Here is a tiny trained network, its code and every weight. The questions are about switching its units off for an input and a class, where a switched-off unit gives its printed mean instead of its output.

import numpy as np


def w(rows, s, z=0):
    codes = np.array(rows[::2]) - 128.0
    scale = np.full(codes.shape[1], s)
    scale[-1] = z or s
    return codes * scale


def f(y):
    return np.maximum(y, 0)


def log_softmax(a):
    a = a - a.max(-1, keepdims=True)
    return a - np.log(np.exp(a).sum(-1, keepdims=True))


def net(x, mask):
    res = np.array(x, float).reshape(1, 4) / 4 @ E
    y = f(res @ A[0][:, :-1].T + A[0][:, -1])
    res = res + np.where(mask, y, B[0][:, -1]) @ B[0][:, :-1]
    return log_softmax(res[-1] @ U[:, :-1].T + U[:, -1])


A, B = {}, {}
E = w([
[147,182,54,96,178,129,189,135,35,139],'x0',
[165,186,142,239,217,141,136,156,223,73],'x1',
[121,4,96,59,142,168,140,106,147,18],'x2',
[204,89,161,149,119,68,111,164,78,83],'x3',
],0.012)
A[0] = w([
[56,170,62,113,182,170,174,42,132,144,149],'N1',
[97,124,87,149,147,161,69,94,162,215,93],'N2',
[141,191,146,200,70,94,139,102,122,202,114],'N3',
[37,60,175,244,60,86,133,101,162,168,44],'N4',
[165,160,171,191,197,186,176,155,191,65,49],'N5',
[104,168,173,108,38,130,92,106,78,167,89],'N6',
[186,131,145,192,82,68,99,208,98,48,135],'N7',
[155,188,175,182,121,111,85,150,69,238,106],'N8',
[184,93,110,202,31,78,78,213,89,69,153],'N9',
[58,192,150,108,59,165,175,95,210,118,86],'N10',
[46,169,163,54,146,180,192,114,215,149,2],'N11',
[115,42,123,172,88,157,11,75,165,45,221],'N12',
[219,225,125,114,156,177,65,74,200,144,10],'N13',
[2,70,87,52,49,4,88,53,62,169,202],'N14',
],0.0072,0.0026)
B[0] = w([
[99,77,104,158,76,117,162,181,39,164,182],'N1',
[77,115,147,204,195,161,178,191,59,110,161],'N2',
[85,2,90,144,127,96,153,90,160,192,197],'N3',
[132,133,72,129,64,66,161,125,121,87,182],'N4',
[147,115,87,100,113,194,109,165,189,130,200],'N5',
[166,54,94,147,92,167,53,106,145,188,182],'N6',
[26,142,116,137,134,189,109,165,103,147,194],'N7',
[58,78,138,102,131,94,158,106,222,165,211],'N8',
[63,154,133,93,171,99,107,188,80,175,196],'N9',
[148,112,136,159,100,59,120,207,64,170,169],'N10',
[130,75,189,106,192,76,96,180,65,179,168],'N11',
[127,70,48,174,122,91,213,160,118,201,205],'N12',
[144,120,113,168,172,155,111,129,205,122,170],'N13',
[184,104,72,203,166,229,141,176,140,136,251],'N14',
],0.0081,0.016)
U = w([
[101,48,69,74,134,101,166,105,135,129,188],'0',
[98,95,164,104,144,74,77,229,33,138,176],'1',
[122,138,2,138,45,72,166,137,108,115,246],'2',
[200,101,87,117,95,241,71,131,191,143,48],'3',
[150,146,119,201,86,112,112,127,65,108,121],'4',
[136,171,174,74,65,90,105,54,90,55,4],'5',
],0.0069,0.003)

Each question gives the input, the list of numbers given to net, and the class t.
The units are the neurons (one row each of A and B). Each row of codes is followed by its name. A weight is (code - 128) times the scale printed after its matrix; where a second scale follows, it is the last column's (A, B and U).
mask holds one flag per neuron, in row order. A switched-off neuron (its flag False) gives its mean, the last column of its row in B, instead of its output. The means were averaged over made-up inputs and are rounded, as every weight is.
A unit's drop is (log p(t) with every unit on - log p(t) with that unit switched off) / (log p(t) with every unit on - log p(t) with every unit switched off).
The circuit of an input: a set's keep is (log p(t) with only the set's units on - log p(t) with every unit switched off) / (log p(t) with every unit on - log p(t) with every unit switched off). Starting from the 12 units with the biggest drops (on a tie, the unit counted first), units are removed one at a time, each time the one whose removal leaves the highest keep (on an exact tie, the one counted first), for as long as the keep stays at least 0.8.
circuit, biggest first: the units of the circuit, biggest drop first
unit that matters most: the unit with the biggest drop
k most important neurons: the k neurons with the biggest drops, biggest first
drop when u is switched off: that unit's drop, to one decimal
input [-1,2,-4,-2], class 0: 2 most important neurons => (N14, N3)
input [-5,-2,-2,3], class 2: circuit, biggest first => (N4, N11)
input [6,8,-2,7], class 3: circuit, biggest first => (N5)
input [6,-5,-7,-3], class 0: circuit, biggest first => (N8, N3)
input [-8,-7,0,-6], class 2: 2 most important neurons => (N4, N12)
input [-7,1,3,-5], class 2: circuit, biggest first => (N12, N4)
input [-6,-5,2,-4], class 2: 3 most important neurons => (N12, N4, N10)
input [6,6,-3,-6], class 1: circuit, biggest first => (N11, N1)
input [-4,-5,4,-7], class 1: circuit, biggest first => (N11, N10)
input [-6,2,-2,0], class 2: circuit, biggest first => (N4, N12)
input [6,-8,1,6], class 3: circuit, biggest first => (N14, N6)
input [-5,0,-1,-1], class 2: circuit, biggest first => (N4, N12, N8)
input [7,1,-4,-8], class 1: circuit, biggest first => (N11, N2)
input [-8,8,-1,-8], class 1: circuit, biggest first => (N11)
input [-7,2,6,-6], class 2: circuit, biggest first => (N12, N10)
input [-8,-6,5,0], class 2: circuit, biggest first => (N12, N4, N8)
input [-1,-7,-7,-8], class 1: 4 most important neurons => (N11, N10, N2, N1)
input [2,-6,-2,4], class 3: 2 most important neurons => (N14, N6)
input [4,-7,-8,0], class 0: 3 most important neurons => (N8, N3, N5)
input [-3,7,-7,0], class 0: circuit, biggest first => (N3)
input [1,-7,-6,-1], class 3: circuit, biggest first => (N14, N6)
input [-1,-5,3,-4], class 3: 2 most important neurons => (N14, N9)
input [5,-3,-6,-6], class 0: 3 most important neurons => (N8, N3, N9)
input [7,7,-7,2], class 0: 4 most important neurons => (N8, N3, N14, N6)
input [-8,5,-4,-4], class 2: 2 most important neurons => (N4, N10)
input [0,-5,-8,7], class 0: drop when N5 is switched off => 0.0
input [-6,4,3,-4], class 2: drop when N4 is switched off => 0.2
input [5,-6,-1,-5], class 3: drop when N9 is switched off => 0.3
input [2,8,-2,1], class 3: unit that matters most => N5
input [-2,-3,-6,4], class 0: drop when N3 is switched off => 0.3
